Below are the code and all the weights of a small trained network. Each question names an input and a class and asks about switching units off, where a switched-off unit gives its printed mean instead of its output.

import numpy as np


def w(rows, s, z=0):
    codes = np.array(rows[::2]) - 128.0
    scale = np.full(codes.shape[1], s)
    scale[-1] = z or s
    return codes * scale


def norm(h):
    return h / np.sqrt((h * h).mean(-1, keepdims=True) + 1e-5)


def f(y):
    return np.maximum(y, 0)


def log_softmax(a):
    a = a - a.max(-1, keepdims=True)
    return a - np.log(np.exp(a).sum(-1, keepdims=True))


def net(x, mask):
    res = np.array(x, float).reshape(1, 5) / 4 @ E
    u = 0
    for l in range(3):
        y = f(norm(res) @ A[l][:, :-1].T + A[l][:, -1])
        res = res + np.where(mask[u : u + 9], y, B[l][:, -1]) @ B[l][:, :-1]
        u += 9
    return log_softmax(norm(res)[-1] @ U[:, :-1].T + U[:, -1])


A, B = {}, {}
E = w([
[194,112,30,137,164,1,124,127,50,132,70],'x0',
[161,133,157,239,42,176,208,109,50,254,59],'x1',
[128,226,150,199,203,187,58,192,70,115,76],'x2',
[74,69,78,51,204,209,108,52,89,173,95],'x3',
[166,172,111,44,131,165,194,146,176,122,55],'x4',
],0.00035)
A[0] = w([
[110,152,122,157,168,146,126,115,150,137,118,3],'0.n1',
[132,70,108,129,70,131,178,54,159,196,118,101],'0.n2',
[206,149,144,44,138,192,249,208,163,170,23,133],'0.n3',
[125,117,122,95,177,99,106,156,163,83,159,208],'0.n4',
[225,133,58,100,149,57,97,108,48,133,98,58],'0.n5',
[99,45,192,209,135,116,81,117,27,183,228,137],'0.n6',
[82,187,225,96,74,195,82,85,137,87,210,72],'0.n7',
[129,199,139,182,205,174,100,139,128,158,63,63],'0.n8',
[137,141,139,183,49,74,159,221,166,80,111,77],'0.n9',
],0.0013,0.0018)
B[0] = w([
[103,170,192,165,48,186,108,157,34,44,137,128],'0.n1',
[151,139,166,128,109,128,125,190,62,94,126,178],'0.n2',
[62,180,66,190,57,90,49,38,154,72,142,212],'0.n3',
[185,171,125,172,71,117,115,124,109,164,95,250],'0.n4',
[25,52,126,226,181,106,202,207,250,137,85,172],'0.n5',
[97,214,53,120,62,115,87,44,181,73,77,218],'0.n6',
[110,83,80,199,200,75,174,184,171,148,84,186],'0.n7',
[139,127,151,103,93,127,129,204,59,80,129,167],'0.n8',
[207,163,194,174,168,89,130,101,126,199,174,176],'0.n9',
],0.0016)
A[1] = w([
[155,170,148,155,188,184,119,225,55,118,96,62],'1.n1',
[181,97,149,128,57,89,188,95,181,153,190,126],'1.n2',
[77,71,49,75,163,176,93,63,61,107,84,100],'1.n3',
[155,197,103,228,37,86,112,110,89,168,54,169],'1.n4',
[122,119,135,26,232,40,39,190,186,23,226,119],'1.n5',
[158,22,102,49,80,97,202,95,130,149,187,55],'1.n6',
[45,131,206,150,109,249,159,130,213,138,171,75],'1.n7',
[67,59,81,57,199,244,140,66,53,166,94,75],'1.n8',
[96,50,154,126,212,132,163,183,193,163,118,9],'1.n9',
],0.0015,0.0011)
B[1] = w([
[68,77,151,24,124,124,81,140,88,98,169,154],'1.n1',
[93,138,156,82,180,146,61,166,82,108,120,171],'1.n2',
[166,177,203,133,121,77,135,139,173,135,181,164],'1.n3',
[134,96,122,56,157,172,152,122,143,129,154,253],'1.n4',
[137,115,130,180,56,229,219,73,51,224,69,192],'1.n5',
[54,139,197,104,149,115,43,212,55,65,102,147],'1.n6',
[100,58,61,175,212,7,167,161,129,156,39,157],'1.n7',
[205,192,215,120,150,39,106,114,178,178,194,152],'1.n8',
[177,80,102,149,119,134,141,171,154,102,149,132],'1.n9',
],0.0019,0.0029)
A[2] = w([
[85,127,178,76,124,161,93,180,59,72,126,105],'2.n1',
[105,170,40,154,90,108,49,46,181,72,133,130],'2.n2',
[126,41,71,158,219,64,183,185,163,134,88,110],'2.n3',
[230,2,43,112,205,201,115,229,176,97,222,6],'2.n4',
[151,84,141,114,98,243,221,95,85,177,137,69],'2.n5',
[166,237,107,173,156,125,117,166,103,98,71,136],'2.n6',
[83,78,147,36,123,152,83,171,105,63,172,92],'2.n7',
[75,136,155,132,151,184,62,164,53,112,160,83],'2.n8',
[229,164,223,144,136,103,158,166,167,143,241,90],'2.n9',
],0.0018,0.0021)
B[2] = w([
[130,82,137,103,78,88,93,161,75,87,106,217],'2.n1',
[92,157,82,76,95,179,214,117,165,49,209,237],'2.n2',
[65,66,195,232,201,153,210,201,196,184,99,251],'2.n3',
[198,140,25,94,136,254,147,134,184,39,215,133],'2.n4',
[218,202,37,226,93,198,86,110,43,176,50,207],'2.n5',
[84,96,139,104,93,110,131,82,145,130,140,227],'2.n6',
[124,115,129,109,113,127,54,192,64,58,82,193],'2.n7',
[126,75,172,95,81,39,121,168,134,86,111,194],'2.n8',
[201,162,148,44,251,97,37,56,143,196,183,236],'2.n9',
],0.0024,0.0013)
U = w([
[7,5,205,252,250,57,250,248,250,224,37,202],'0',
[250,247,250,6,249,7,7,7,197,251,242,185],'1',
[28,32,222,7,8,22,6,249,6,6,39,141],'2',
[234,241,18,247,8,248,131,36,14,248,8,145],'3',
[25,231,8,38,27,188,238,15,245,7,246,149],'4',
[223,89,49,59,227,243,111,230,151,43,240,2],'5',
],0.0033,0.0031)

Each question gives the input, the list of numbers given to net, and the class t.
The units are the neurons (one row each of A and B). Each row of codes is followed by its name. A weight is (code - 128) times the scale printed after its matrix; where a second scale follows, it is the last column's (A, B and U).
mask holds one flag per neuron, layer by layer. A switched-off neuron (its flag False) gives its mean, the last column of its row in B, instead of its output. The means were averaged over made-up inputs and are rounded, as every weight is.
A unit's drop is (log p(t) with every unit on - log p(t) with that unit switched off) / (log p(t) with every unit on - log p(t) with every unit switched off).
The circuit of an input: a set's keep is (log p(t) with only the set's units on - log p(t) with every unit switched off) / (log p(t) with every unit on - log p(t) with every unit switched off). Starting from the 12 units with the biggest drops (on a tie, the unit counted first), units are removed one at a time, each time the one whose removal leaves the highest keep (on an exact tie, the one counted first), for as long as the keep stays at least 0.8.
units of the circuit, in order: the units of the circuit, biggest drop first
k most important neurons: the k neurons with the biggest drops, biggest first
k most important neurons of layer l: the k neurons of layer l with the biggest drops, biggest first
input [4,-8,6,6,2], class 3: most important neuron -> 1.n5
input [-7,8,-8,6,-1], class 2: units of the circuit, in order -> 1.n6, 0.n2
input [8,-2,5,8,-5], class 0: 2 most important neurons of layer 2 -> 2.n3, 2.n9
input [-5,-6,-4,5,5], class 3: units of the circuit, in order -> 1.n5, 2.n5
input [2,4,7,-8,6], class 1: units of the circuit, in order -> 0.n9, 1.n5, 2.n9
input [-2,2,4,-5,-7], class 4: 2 most important neurons -> 0.n6, 2.n2
input [-7,7,3,3,-3], class 0: 4 most important neurons -> 1.n7, 0.n4, 1.n5, 2.n3
input [8,8,3,-4,-2], class 0: units of the circuit, in order -> 0.n5, 1.n5, 2.n3
input [8,6,8,-6,3], class 0: 3 most important neurons of layer 1 -> 1.n5, 1.n2, 1.n6
input [-3,7,-7,-8,2], class 1: 3 most important neurons -> 1.n5, 0.n9, 2.n9
input [-6,-3,-8,-4,3], class 2: units of the circuit, in order -> 1.n2, 2.n7
input [3,5,-5,3,1], class 2: 2 most important neurons -> 1.n5, 1.n6
input [-5,-6,-3,0,-2], class 3: 3 most important neurons -> 1.n5, 2.n5, 0.n5
input [8,2,-5,4,0], class 0: units of the circuit, in order -> 0.n5
input [-3,1,5,4,-6], class 4: units of the circuit, in order -> 0.n6, 2.n2
input [-1,-4,-7,-6,-4], class 2: 2 most important neurons of layer 2 -> 2.n7, 2.n1
input [-2,-4,-7,8,-7], class 1: 3 most important neurons -> 1.n8, 1.n3, 0.n3
input [0,-6,2,-6,-8], class 4: units of the circuit, in order -> 0.n6, 2.n2
input [5,-4,-5,-5,4], class 0: 3 most important neurons -> 0.n5, 1.n3, 1.n8
input [7,1,-1,3,1], class 0: 2 most important neurons -> 0.n5, 2.n3
input [-1,-3,-5,-7,4], class 1: units of the circuit, in order -> 2.n9
input [2,5,7,6,-4], class 2: units of the circuit, in order -> 1.n1, 2.n8
input [-1,-5,-1,5,0], class 1: 4 most important neurons -> 1.n8, 1.n3, 2.n9, 0.n9
